Below is a small trained network, with its code and all its weights. Each question gives an input and a class and asks what happens when units are switched off, that is, made to give their printed mean instead of their output.

import numpy as np


def w(rows, s, z=0):
    codes = np.array(rows[::2]) - 128.0
    scale = np.full(codes.shape[1], s)
    scale[-1] = z or s
    return codes * scale


def f(y):
    return y / 2 * (1 + np.tanh(0.7978845608 * (y + 0.044715 * y**3)))


def log_softmax(a):
    a = a - a.max(-1, keepdims=True)
    return a - np.log(np.exp(a).sum(-1, keepdims=True))


def net(x, mask):
    res = np.array(x, float).reshape(1, 8) / 4 @ E
    y = f(res @ A[0][:, :-1].T + A[0][:, -1])
    res = res + np.where(mask, y, B[0][:, -1]) @ B[0][:, :-1]
    return log_softmax(res[-1] @ U[:, :-1].T + U[:, -1])


A, B = {}, {}
E = w([
[237,158,168,135],'x0',
[128,129,132,129],'x1',
[130,129,124,129],'x2',
[125,126,137,130],'x3',
[130,127,127,129],'x4',
[129,127,131,126],'x5',
[190,27,107,30],'x6',
[185,57,50,254],'x7',
],0.0073)
A[0] = w([
[240,176,166,127,59],'n0',
[117,149,164,169,25],'n1',
[152,53,163,205,55],'n2',
[139,223,134,183,103],'n3',
[141,215,175,27,67],'n4',
[123,168,140,78,29],'n5',
[172,107,75,187,1],'n6',
[177,69,113,66,39],'n7',
[107,130,144,102,42],'n8',
[124,172,131,78,35],'n9',
[26,82,98,113,75],'n10',
[120,187,123,172,13],'n11',
[122,141,147,118,242],'n12',
[106,190,124,160,71],'n13',
[98,141,167,171,55],'n14',
[246,214,191,123,61],'n15',
[171,75,111,57,32],'n16',
[114,141,174,86,73],'n17',
[173,147,153,136,13],'n18',
],0.012,0.0073)
B[0] = w([
[70,203,78,117,205],'n0',
[49,57,117,119,120],'n1',
[167,91,121,188,191],'n2',
[157,43,148,71,208],'n3',
[166,63,139,200,255],'n4',
[131,90,86,179,143],'n5',
[154,96,144,209,179],'n6',
[124,69,146,60,188],'n7',
[78,129,84,194,118],'n8',
[113,88,103,186,141],'n9',
[54,229,80,135,203],'n10',
[99,16,119,97,136],'n11',
[209,127,168,113,242],'n12',
[115,52,151,78,158],'n13',
[136,90,77,62,134],'n14',
[46,218,97,137,226],'n15',
[108,67,168,72,183],'n16',
[173,109,92,156,161],'n17',
[64,113,2,122,116],'n18',
],0.028,0.0058)
U = w([
[253,117,105,188,64],'0',
[192,93,142,22,48],'1',
[147,203,64,101,133],'2',
[238,162,142,102,254],'3',
],0.006,0.008)

Each question gives the input, the list of numbers given to net, and the class t.
The units are the neurons (one row each of A and B). Each row of codes is followed by its name. A weight is (code - 128) times the scale printed after its matrix; where a second scale follows, it is the last column's (A, B and U).
mask holds one flag per neuron, in row order. A switched-off neuron (its flag False) gives its mean, the last column of its row in B, instead of its output. The means were averaged over made-up inputs and are rounded, as every weight is.
A unit's drop is (log p(t) with every unit on - log p(t) with that unit switched off) / (log p(t) with every unit on - log p(t) with every unit switched off).
The circuit of an input: a set's keep is (log p(t) with only the set's units on - log p(t) with every unit switched off) / (log p(t) with every unit on - log p(t) with every unit switched off). Starting from the 12 units with the biggest drops (on a tie, the unit counted first), units are removed one at a time, each time the one whose removal leaves the highest keep (on an exact tie, the one counted first), for as long as the keep stays at least 0.8.
units of the circuit, in order: the units of the circuit, biggest drop first
most important unit: the unit with the biggest drop
k most important neurons: the k neurons with the biggest drops, biggest first
drop of u: that unit's drop, to one decimal
input [2,5,-1,8,-1,1,-6,-5], class 1: 2 most important neurons : (n3 n13)
input [7,-3,-1,1,6,5,6,6], class 2: units of the circuit, in order : (n0)
input [7,-2,-3,-5,-2,5,5,3], class 2: 2 most important neurons : (n0 n15)
input [-7,1,3,1,6,6,4,6], class 2: 3 most important neurons : (n10 n4 n12)
input [5,8,0,2,6,8,7,-7], class 0: 2 most important neurons : (n4 n17)
input [8,-2,4,-7,-1,-8,7,3], class 2: 3 most important neurons : (n0 n15 n3)
input [5,0,8,-3,1,-1,4,-1], class 2: units of the circuit, in order : (n15 n0)
input [8,-5,5,1,0,-4,0,-4], class 2: 2 most important neurons : (n15 n0)
input [8,-1,-6,-5,-8,-2,-6,6], class 2: 2 most important neurons : (n15 n0)
input [6,-6,2,-6,4,2,4,-2], class 2: 3 most important neurons : (n15 n0 n3)
input [-7,-4,-3,3,0,-3,6,3], class 2: 2 most important neurons : (n10 n3)
input [-8,5,-5,-3,5,-2,5,6], class 2: 3 most important neurons : (n10 n4 n12)
input [3,-8,7,-6,-7,-7,7,-7], class 0: 4 most important neurons : (n4 n17 n5 n9)
input [0,0,8,-2,4,-1,-5,-1], class 1: most important unit : n3
input [-1,6,-6,1,5,4,7,2], class 1: drop of n6 : 0.0
input [0,-1,4,6,-8,-4,-8,-8], class 0: drop of n8 : 0.1
input [-5,-3,-2,0,2,5,1,-8], class 0: drop of n4 : 0.2
